Below are the code and all the weights of a small trained network. Each question names an input and a target symbol and asks about switching units off, where a switched-off unit gives its printed mean instead of its output.

import numpy as np


def w(rows, s, z=0):
    codes = np.array(rows[::2]) - 128.0
    scale = np.full(codes.shape[1], s)
    scale[-1] = z or s
    return codes * scale


def f(y):
    return y / 2 * (1 + np.tanh(0.7978845608 * (y + 0.044715 * y**3)))


def softmax(a):
    e = np.exp(a - a.max(-1, keepdims=True))
    return e / e.sum(-1, keepdims=True)


def log_softmax(a):
    a = a - a.max(-1, keepdims=True)
    return a - np.log(np.exp(a).sum(-1, keepdims=True))


def net(x, mask):
    ids = ['ΘΞΠΦαλτ'.index(c) for c in x.split()]
    T = len(ids)
    res = E[ids] + P[:T]
    u = 0
    for l in range(3):
        q, k, v = (res @ M[l].T for M in (Q, K, V))
        z = softmax(np.where(np.tri(T) > 0, q @ k.T / 2**0.5, -1e9)) @ v
        res = res + np.where(mask[u], z, O[l][:, -1]) @ O[l][:, :-1]
        u += 1
        y = f(res @ A[l][:, :-1].T + A[l][:, -1])
        res = res + np.where(mask[u : u + 12], y, B[l][:, -1]) @ B[l][:, :-1]
        u += 12
    return log_softmax(res[-1] @ U[:, :-1].T + U[:, -1])


Q, K, V, O, A, B = {}, {}, {}, {}, {}, {}
E = w([
[108,161,94,115,101,135,180,153],'Θ',
[107,143,120,161,14,176,145,121],'Ξ',
[115,77,113,203,146,134,131,2],'Π',
[125,144,126,181,147,69,231,125],'Φ',
[133,88,133,65,208,212,124,113],'α',
[130,136,144,19,132,112,122,176],'λ',
[68,104,172,62,90,187,153,164],'τ',
],0.013)
P = w([
[219,139,100,120,139,151,127,190],'0',
[10,184,143,129,197,59,32,117],'1',
[141,162,157,188,135,190,129,193],'2',
[118,103,30,101,145,114,144,176],'3',
[19,165,200,134,178,75,113,115],'4',
[185,164,169,174,105,183,104,154],'5',
[146,90,75,74,110,100,164,132],'6',
[28,146,224,128,172,108,168,116],'7',
[192,155,148,201,120,165,90,151],'8',
[176,78,107,50,86,95,188,96],'9',
[34,145,255,105,158,129,212,114],'10',
[199,131,145,216,131,170,77,151],'11',
[212,61,131,28,68,92,212,69],'12',
[33,151,229,125,156,114,174,115],'13',
],0.0094)
Q[0] = w([
[133,15,138,82,232,253,75,120],'L0H1',
[108,145,181,68,201,119,236,223],'L0H1',
],0.006)
K[0] = w([
[140,74,195,49,182,254,37,108],'L0H1',
[135,202,190,111,160,108,156,231],'L0H1',
],0.0055)
V[0] = w([
[129,148,201,227,251,130,118,168],'L0H1',
[253,123,36,192,146,72,119,37],'L0H1',
],0.0043)
O[0] = w([
[136,86,197,57,2,154,61,119,146],'L0H1',
[177,19,162,174,72,31,3,220,4],'L0H1',
],0.0068,0.0035)
A[0] = w([
[177,138,193,81,122,141,130,238,169],'L0N1',
[104,121,151,115,135,60,193,129,254],'L0N2',
[107,198,160,106,214,143,153,52,223],'L0N3',
[136,90,66,64,70,132,130,193,151],'L0N4',
[254,108,126,121,147,148,32,230,146],'L0N5',
[231,99,89,80,234,168,113,159,234],'L0N6',
[109,87,160,173,57,147,148,73,216],'L0N7',
[80,211,162,174,96,44,107,136,145],'L0N8',
[137,66,86,60,214,125,123,82,148],'L0N9',
[164,111,44,99,44,160,145,189,156],'L0N10',
[180,146,173,179,130,234,96,146,172],'L0N11',
[200,159,20,156,122,111,196,78,183],'L0N12',
],0.0069,0.0033)
B[0] = w([
[113,223,123,128,190,93,198,167,159],'L0N1',
[111,68,166,62,187,145,175,171,200],'L0N2',
[55,120,142,199,96,129,180,113,254],'L0N3',
[179,156,123,71,64,103,113,178,149],'L0N4',
[110,100,73,173,166,47,87,127,135],'L0N5',
[146,201,62,137,130,22,123,57,178],'L0N6',
[96,148,126,63,117,237,160,122,178],'L0N7',
[48,78,160,165,127,140,101,144,139],'L0N8',
[111,84,95,119,67,6,182,87,169],'L0N9',
[185,158,89,80,69,168,155,203,158],'L0N10',
[123,127,111,226,180,254,56,99,164],'L0N11',
[196,61,106,210,142,131,214,154,166],'L0N12',
],0.0062,0.0075)
Q[1] = w([
[126,117,129,120,100,84,97,134],'L1H1',
[9,121,131,136,158,124,166,119],'L1H1',
],0.013)
K[1] = w([
[156,165,11,137,240,65,6,190],'L1H1',
[243,30,135,1,114,134,235,52],'L1H1',
],0.0043)
V[1] = w([
[91,128,249,81,253,114,131,180],'L1H1',
[191,122,53,150,229,7,171,114],'L1H1',
],0.0062)
O[1] = w([
[152,205,190,227,44,51,178,152,4],'L1H1',
[212,162,176,76,254,132,150,110,254],'L1H1',
],0.0071,0.00091)
A[1] = w([
[96,119,132,121,84,176,63,199,158],'L1N1',
[95,158,118,76,129,99,112,161,203],'L1N2',
[119,138,88,50,167,169,144,147,189],'L1N3',
[133,47,150,35,119,57,157,158,203],'L1N4',
[231,190,105,116,108,100,162,230,122],'L1N5',
[81,109,77,128,80,192,151,121,150],'L1N6',
[115,192,188,203,125,156,168,99,202],'L1N7',
[127,253,117,127,95,162,137,146,120],'L1N8',
[15,67,48,134,181,63,126,157,143],'L1N9',
[147,110,66,38,80,112,173,162,125],'L1N10',
[221,61,55,172,209,65,140,50,1],'L1N11',
[136,81,86,207,192,100,164,108,99],'L1N12',
],0.0067,0.0032)
B[1] = w([
[111,142,60,67,152,37,121,118,163],'L1N1',
[142,182,112,100,114,115,114,120,166],'L1N2',
[169,146,122,168,118,157,89,100,249],'L1N3',
[191,162,126,107,79,246,111,74,227],'L1N4',
[183,113,35,134,157,168,161,157,201],'L1N5',
[94,92,125,93,137,164,134,131,244],'L1N6',
[154,110,198,102,176,111,133,160,254],'L1N7',
[100,146,116,153,180,144,123,197,196],'L1N8',
[42,123,100,70,78,182,90,152,188],'L1N9',
[179,106,110,144,64,135,73,120,216],'L1N10',
[66,118,82,110,131,116,254,155,187],'L1N11',
[103,93,117,122,195,166,169,152,171],'L1N12',
],0.0072,0.007)
Q[2] = w([
[134,128,142,55,128,62,88,89],'L2H1',
[215,105,2,197,48,96,82,175],'L2H1',
],0.0056)
K[2] = w([
[177,99,3,10,162,77,150,186],'L2H1',
[65,195,103,143,248,133,34,201],'L2H1',
],0.0039)
V[2] = w([
[84,3,201,180,175,137,174,142],'L2H1',
[181,87,124,186,109,148,136,232],'L2H1',
],0.0052)
O[2] = w([
[145,20,201,1,100,135,68,101,1],'L2H1',
[138,31,79,27,169,73,216,173,130],'L2H1',
],0.0072,0.0007)
A[2] = w([
[7,112,150,83,57,132,95,103,152],'L2N1',
[72,138,144,176,92,73,94,72,99],'L2N2',
[73,189,217,108,147,82,176,134,161],'L2N3',
[124,111,77,137,36,155,65,131,97],'L2N4',
[124,118,90,77,172,127,155,102,109],'L2N5',
[157,136,178,186,162,50,94,114,5],'L2N6',
[131,187,138,85,89,119,120,177,119],'L2N7',
[255,154,98,113,172,183,122,71,122],'L2N8',
[81,171,112,94,129,163,159,167,94],'L2N9',
[155,75,124,106,82,166,101,38,159],'L2N10',
[105,69,232,63,91,129,71,110,142],'L2N11',
[174,144,153,111,111,150,29,79,47],'L2N12',
],0.0075,0.0024)
B[2] = w([
[149,149,170,114,38,92,106,38,231],'L2N1',
[45,30,136,141,134,120,220,254,129],'L2N2',
[125,134,168,150,149,61,114,138,225],'L2N3',
[146,128,121,81,175,133,123,143,200],'L2N4',
[113,90,132,123,104,173,117,160,217],'L2N5',
[73,107,63,112,119,170,198,166,126],'L2N6',
[37,111,96,166,143,116,168,185,160],'L2N7',
[121,89,176,161,97,131,90,119,255],'L2N8',
[128,83,114,142,122,152,154,142,246],'L2N9',
[149,180,100,183,157,109,165,111,221],'L2N10',
[202,170,122,123,145,81,218,113,189],'L2N11',
[50,69,90,138,168,167,200,203,154],'L2N12',
],0.01,0.0094)
U = w([
[53,40,53,83,192,200,186,250,24],'Θ',
[109,86,96,99,28,181,124,123,123],'Ξ',
[242,254,126,129,68,109,152,49,247],'Π',
[147,84,176,43,170,24,137,199,196],'Φ',
[111,158,207,171,168,185,28,99,226],'α',
[75,249,83,165,182,52,176,162,3],'λ',
[36,114,164,183,29,16,157,178,96],'τ',
],0.005,0.002)

Each question gives the input, a string of symbols that net reads in full, and the target symbol t.
The units are the heads (2 rows each of Q, K, V and O) and the neurons (one row each of A and B). Each row of codes is followed by its name. A weight is (code - 128) times the scale printed after its matrix; where a second scale follows, it is the last column's (O, A, B and U).
mask holds one flag per unit, layer by layer, with each layer's heads first. A switched-off unit (its flag False) gives its mean, the last column of its rows in O or B, instead of its output. The means were averaged over made-up inputs and are rounded, as every weight is.
A unit's drop is (log p(t) with every unit on - log p(t) with that unit switched off) / (log p(t) with every unit on - log p(t) with every unit switched off).
The circuit of an input: a set's keep is (log p(t) with only the set's units on - log p(t) with every unit switched off) / (log p(t) with every unit on - log p(t) with every unit switched off). Starting from the 12 units with the biggest drops (on a tie, the unit counted first), units are removed one at a time, each time the one whose removal leaves the highest keep (on an exact tie, the one counted first), for as long as the keep stays at least 0.8.
circuit, biggest first: the units of the circuit, biggest drop first
unit that matters most: the unit with the biggest drop
top k neurons: the k neurons with the biggest drops, biggest first
k most important neurons of layer l: the k neurons of layer l with the biggest drops, biggest first
input τ λ λ Π, target Θ: unit that matters most : L0N12
input λ τ Ξ Φ τ α τ τ τ Θ Ξ λ, target τ: circuit, biggest first : [L1H1, L1N4]
input α τ τ Θ λ Θ Θ Θ Θ α α α Ξ λ, target Ξ: top 3 neurons : [L2N1, L0N10, L1N10]
input Π λ α α, target Ξ: 2 most important neurons of layer 1 : [L1N11, L1N9]
input α Θ α τ Θ Ξ Θ τ α Ξ α λ Ξ α, target Ξ: top 2 neurons : [L2N1, L0N3]
input Π τ α λ τ Π τ Φ τ Ξ, target Θ: 2 most important neurons of layer 2 : [L2N4, L2N7]
input Φ α λ λ α, target λ: top 3 neurons : [L0N9, L1N10, L1N4]
input τ τ Θ Π, target Θ: top 3 neurons : [L0N12, L1N12, L1N11]
input τ Π α Ξ Θ Ξ Π Φ τ α λ, target α: top 2 neurons : [L0N9, L0N6]
input Φ τ Φ Π τ Ξ Π τ Π λ τ, target λ: top 2 neurons : [L1N4, L1N10]
input Φ Π τ Ξ Θ τ Φ, target Ξ: 2 most important neurons of layer 0 : [L0N12, L0N3]
input Φ α Φ Θ Θ τ α α Θ α τ τ Ξ Θ, target Ξ: top 2 neurons : [L2N1, L0N7]
input Π Θ Π Ξ τ, target Ξ: top 2 neurons : [L2N1, L0N10]
input Θ λ Π Π α Θ τ τ Θ Θ α Φ Φ τ, target Φ: 2 most important neurons of layer 0 : [L0N12, L0N2]
input Ξ α Π λ τ Θ Π Φ Ξ τ λ Π τ τ, target τ: most important neuron of layer 0 : [L0N3]
input α Θ α Ξ Θ, target Ξ: top 2 neurons : [L2N1, L1N9]
input Ξ Ξ Ξ τ α τ Θ λ, target Θ: top 4 neurons : [L0N12, L1N10, L2N1, L0N10]
input λ λ Φ α Π Π Θ λ τ λ Π τ τ, target Π: 2 most important neurons of layer 2 : [L2N10, L2N11]
input Π Ξ τ τ Ξ, target τ: top 2 neurons : [L1N4, L2N1]
input Φ Φ τ α Ξ Φ λ τ Θ α α, target α: most important neuron of layer 1 : [L1N11]
input Θ Π Π Π Π Θ τ α α α Π, target α: top 3 neurons : [L0N9, L0N6, L0N7]
input λ α Θ Θ τ λ Θ α τ Θ α Ξ Φ, target Θ: top 4 neurons : [L0N12, L1N11, L1N12, L2N1]
input α α Π Π Φ τ Π Π, target Π: 2 most important neurons of layer 2 : [L2N11, L2N1]
input λ Φ Ξ Π Φ Θ α τ Ξ λ Θ Φ Ξ Φ, target Ξ: top 2 neurons : [L2N1, L0N7]
input α τ α λ α Ξ Π τ, target Π: 2 most important neurons of layer 2 : [L2N11, L2N1]
input τ λ λ α τ Π α Θ τ λ Φ τ λ, target Π: 2 most important neurons of layer 1 : [L1N8, L1N9]
input τ λ Π τ α Π τ λ Φ Ξ Π α α, target Π: unit that matters most : L2N10
